Here is a tiny trained network, its code and every weight. The questions are about switching its units off for an input and a target symbol, where a switched-off unit gives its printed mean instead of its output.

import numpy as np


def w(rows, s, z=0):
    codes = np.array(rows[::2]) - 128.0
    scale = np.full(codes.shape[1], s)
    scale[-1] = z or s
    return codes * scale


def f(y):
    return y / 2 * (1 + np.tanh(0.7978845608 * (y + 0.044715 * y**3)))


def softmax(a):
    e = np.exp(a - a.max(-1, keepdims=True))
    return e / e.sum(-1, keepdims=True)


def log_softmax(a):
    a = a - a.max(-1, keepdims=True)
    return a - np.log(np.exp(a).sum(-1, keepdims=True))


def net(x, mask):
    ids = ['βεηλμξπστφψ'.index(c) for c in x.split()]
    T = len(ids)
    res = E[ids] + P[:T]
    u = 0
    for l in range(2):
        r = res
        for j in range(2):
            rows = slice(2 * j, 2 * j + 2)
            q, k, v = (r @ M[l][rows].T for M in (Q, K, V))
            z = softmax(np.where(np.tri(T) > 0, q @ k.T / 2**0.5, -1e9)) @ v
            o = O[l][rows]
            res = res + np.where(mask[u + j], z, o[:, -1]) @ o[:, :-1]
        u += 2
        y = f(res @ A[l][:, :-1].T + A[l][:, -1])
        res = res + np.where(mask[u : u + 16], y, B[l][:, -1]) @ B[l][:, :-1]
        u += 16
    return log_softmax(res[-1] @ U[:, :-1].T + U[:, -1])


Q, K, V, O, A, B = {}, {}, {}, {}, {}, {}
E = w([
[31,107,195,91],'β',
[174,108,168,128],'ε',
[102,144,83,144],'η',
[114,30,191,166],'λ',
[180,72,65,217],'μ',
[161,118,176,133],'ξ',
[126,48,81,123],'π',
[189,86,134,105],'σ',
[252,27,132,104],'τ',
[151,148,210,79],'φ',
[153,181,71,106],'ψ',
],0.017)
P = w([
[48,115,1,51],'0',
[129,109,117,115],'1',
[127,116,127,122],'2',
[127,119,128,129],'3',
[126,119,131,135],'4',
[126,121,130,135],'5',
[123,129,139,138],'6',
[126,127,135,139],'7',
[128,120,139,139],'8',
[133,127,143,139],'9',
[126,126,144,142],'10',
[127,127,146,143],'11',
[134,122,137,139],'12',
[134,115,125,134],'13',
],0.0088)
Q[0] = w([
[252,170,121,223],'0.h0',
[93,152,174,121],'0.h0',
[177,167,183,34],'0.h1',
[38,93,169,113],'0.h1',
],0.024)
K[0] = w([
[104,88,6,50],'0.h0',
[173,159,150,180],'0.h0',
[137,179,149,53],'0.h1',
[82,67,191,147],'0.h1',
],0.027)
V[0] = w([
[70,179,106,253],'0.h0',
[174,66,218,49],'0.h0',
[115,114,181,91],'0.h1',
[94,165,106,251],'0.h1',
],0.0051)
O[0] = w([
[50,128,207,134,2],'0.h0',
[254,126,118,162,230],'0.h0',
[98,163,136,121,120],'0.h1',
[192,95,178,169,122],'0.h1',
],0.0055,0.0017)
A[0] = w([
[114,178,142,148,146],'0.n0',
[106,118,192,10,138],'0.n1',
[60,192,118,132,52],'0.n2',
[138,178,118,85,29],'0.n3',
[86,84,118,90,144],'0.n4',
[156,208,149,53,40],'0.n5',
[122,84,162,120,80],'0.n6',
[70,70,156,89,3],'0.n7',
[195,185,206,157,116],'0.n8',
[121,147,117,117,47],'0.n9',
[79,76,83,226,85],'0.n10',
[126,129,163,71,111],'0.n11',
[170,177,46,125,26],'0.n12',
[115,163,139,184,108],'0.n13',
[179,94,73,179,171],'0.n14',
[113,149,92,161,6],'0.n15',
],0.011,0.0037)
B[0] = w([
[161,90,76,112,119],'0.n0',
[123,151,246,118,160],'0.n1',
[194,89,73,112,127],'0.n2',
[216,102,161,138,120],'0.n3',
[52,100,158,142,155],'0.n4',
[248,147,169,171,133],'0.n5',
[130,124,185,168,164],'0.n6',
[194,63,129,195,140],'0.n7',
[114,118,115,73,149],'0.n8',
[178,110,128,151,108],'0.n9',
[180,178,143,241,205],'0.n10',
[132,148,164,126,130],'0.n11',
[177,59,141,117,154],'0.n12',
[155,138,48,147,118],'0.n13',
[69,193,145,122,253],'0.n14',
[196,142,158,186,111],'0.n15',
],0.016,0.0059)
Q[1] = w([
[86,157,158,81],'1.h0',
[132,126,116,3],'1.h0',
[179,189,166,98],'1.h1',
[117,127,190,20],'1.h1',
],0.029)
K[1] = w([
[47,91,129,111],'1.h0',
[143,1,54,120],'1.h0',
[163,136,40,101],'1.h1',
[53,2,85,60],'1.h1',
],0.023)
V[1] = w([
[96,8,55,135],'1.h0',
[197,110,156,223],'1.h0',
[180,2,110,191],'1.h1',
[157,207,133,175],'1.h1',
],0.0094)
O[1] = w([
[220,185,121,199,27],'1.h0',
[118,36,112,151,252],'1.h0',
[160,254,132,229,138],'1.h1',
[188,73,119,126,231],'1.h1',
],0.0077,0.011)
A[1] = w([
[177,76,82,133,57],'1.n0',
[131,83,69,165,78],'1.n1',
[162,121,131,66,51],'1.n2',
[70,174,7,114,34],'1.n3',
[143,136,135,52,47],'1.n4',
[178,168,87,30,157],'1.n5',
[149,82,76,122,32],'1.n6',
[130,87,157,160,57],'1.n7',
[203,204,61,73,143],'1.n8',
[142,69,68,122,179],'1.n9',
[56,189,44,140,169],'1.n10',
[135,145,20,187,65],'1.n11',
[237,142,60,80,66],'1.n12',
[149,92,180,94,2],'1.n13',
[102,101,107,87,136],'1.n14',
[99,123,104,150,121],'1.n15',
],0.011,0.0065)
B[1] = w([
[63,172,152,107,188],'1.n0',
[63,156,131,154,208],'1.n1',
[131,119,129,173,135],'1.n2',
[186,79,149,104,142],'1.n3',
[143,174,170,175,143],'1.n4',
[176,142,107,84,170],'1.n5',
[95,163,165,151,180],'1.n6',
[187,179,127,77,218],'1.n7',
[99,12,84,166,193],'1.n8',
[174,66,67,130,251],'1.n9',
[64,184,88,92,164],'1.n10',
[151,94,160,46,170],'1.n11',
[124,250,144,143,167],'1.n12',
[84,133,71,174,186],'1.n13',
[196,183,186,139,210],'1.n14',
[131,153,103,165,153],'1.n15',
],0.018,0.012)
U = w([
[173,133,167,123,121],'β',
[104,196,120,206,3],'ε',
[128,103,124,57,145],'η',
[200,140,181,255,86],'λ',
[77,51,108,228,243],'μ',
[213,176,36,166,52],'ξ',
[77,192,115,127,1],'π',
[167,152,162,102,143],'σ',
[158,148,171,111,153],'τ',
[208,2,196,117,214],'φ',
[82,92,237,130,164],'ψ',
],0.0075,0.0038)

Each question gives the input, a string of symbols that net reads in full, and the target symbol t.
The units are the heads (2 rows each of Q, K, V and O) and the neurons (one row each of A and B). Each row of codes is followed by its name. A weight is (code - 128) times the scale printed after its matrix; where a second scale follows, it is the last column's (O, A, B and U).
mask holds one flag per unit, layer by layer, with each layer's heads first. A switched-off unit (its flag False) gives its mean, the last column of its rows in O or B, instead of its output. The means were averaged over made-up inputs and are rounded, as every weight is.
A unit's drop is (log p(t) with every unit on - log p(t) with that unit switched off) / (log p(t) with every unit on - log p(t) with every unit switched off).
The circuit of an input: a set's keep is (log p(t) with only the set's units on - log p(t) with every unit switched off) / (log p(t) with every unit on - log p(t) with every unit switched off). Starting from the 12 units with the biggest drops (on a tie, the unit counted first), units are removed one at a time, each time the one whose removal leaves the highest keep (on an exact tie, the one counted first), for as long as the keep stays at least 0.8.
units of the circuit, in order: the units of the circuit, biggest drop first
most important unit: the unit with the biggest drop
top k neurons: the k neurons with the biggest drops, biggest first
k most important neurons of layer l: the k neurons of layer l with the biggest drops, biggest first
which heads matter: for each layer, one digit per head in row order, 1 if its drop is at least 0.15 and else 0, layers parted by /
input ψ ψ η τ λ λ ε π π ψ η, target η: which heads matter	00 / 00
input ξ τ σ λ ψ φ λ φ λ ψ τ λ, target φ: units of the circuit, in order	(1.h1; 0.n1)
input φ ψ φ, target λ: most important unit	0.n5
input τ β ψ ψ λ π λ σ λ μ π ψ ξ τ, target ξ: which heads matter	10 / 10
input η λ μ φ β λ η λ η, target φ: units of the circuit, in order	(0.n1; 1.n9; 1.h1)
input τ λ ξ λ τ π ψ λ η ψ λ λ λ σ, target ξ: units of the circuit, in order	(0.h0; 1.h0; 0.n10)
input μ ε σ ε ψ η λ λ λ λ ξ σ η σ, target ψ: units of the circuit, in order	(0.h0; 1.n9; 0.n1)
input ψ η η ψ ψ ψ λ λ ε, target ε: units of the circuit, in order	(1.h1; 0.n12; 1.n9; 1.n11)
input λ μ β λ ε τ ψ μ σ, target φ: 3 most important neurons of layer 1	(1.n12; 1.n1; 1.n10)
input ψ μ ψ σ, target ε: top 2 neurons	(0.n12; 0.n14)
input π ψ λ ξ ψ η β ξ, target μ: top 4 neurons	(0.n4; 1.n8; 1.n7; 1.n14)
input ε ψ ε φ ψ φ λ ε ψ π, target φ: top 2 neurons	(0.n5; 0.n1)
input ε ξ λ β ψ λ ε, target σ: 3 most important neurons of layer 0	(0.n10; 0.n1; 0.n7)
input π ε β η ε η σ, target μ: which heads matter	00 / 11
input φ λ η η ψ π, target φ: top 4 neurons	(0.n1; 0.n5; 1.n14; 1.n9)
input ε λ μ η μ ε λ β λ η η β σ, target σ: top 2 neurons	(0.n10; 1.n5)
input η λ ε ε λ φ σ β η, target φ: most important unit	0.n5
input η λ ε τ ξ λ φ μ ε β ψ ψ ψ φ, target λ: which heads matter	00 / 10
input β π τ φ λ λ μ η φ ε, target π: which heads matter	00 / 01
input η η λ φ λ π τ τ η λ β ε, target λ: which heads matter	10 / 11
input τ ξ ξ β η ψ ε ψ ε, target ξ: units of the circuit, in order	(1.h0; 0.h0; 0.n10)
input ε μ β π ψ ε, target σ: most important unit	0.n1
input σ λ μ μ τ π ξ, target η: which heads matter	10 / 11
input λ φ β ψ λ λ λ μ ε ε λ μ ξ, target φ: top 3 neurons	(0.n10; 0.n1; 0.n4)
input π β λ π, target π: which heads matter	00 / 01
input μ ε σ ψ ε μ μ ξ ψ λ π ψ λ τ, target ψ: 2 most important neurons of layer 0	(0.n10; 0.n1)
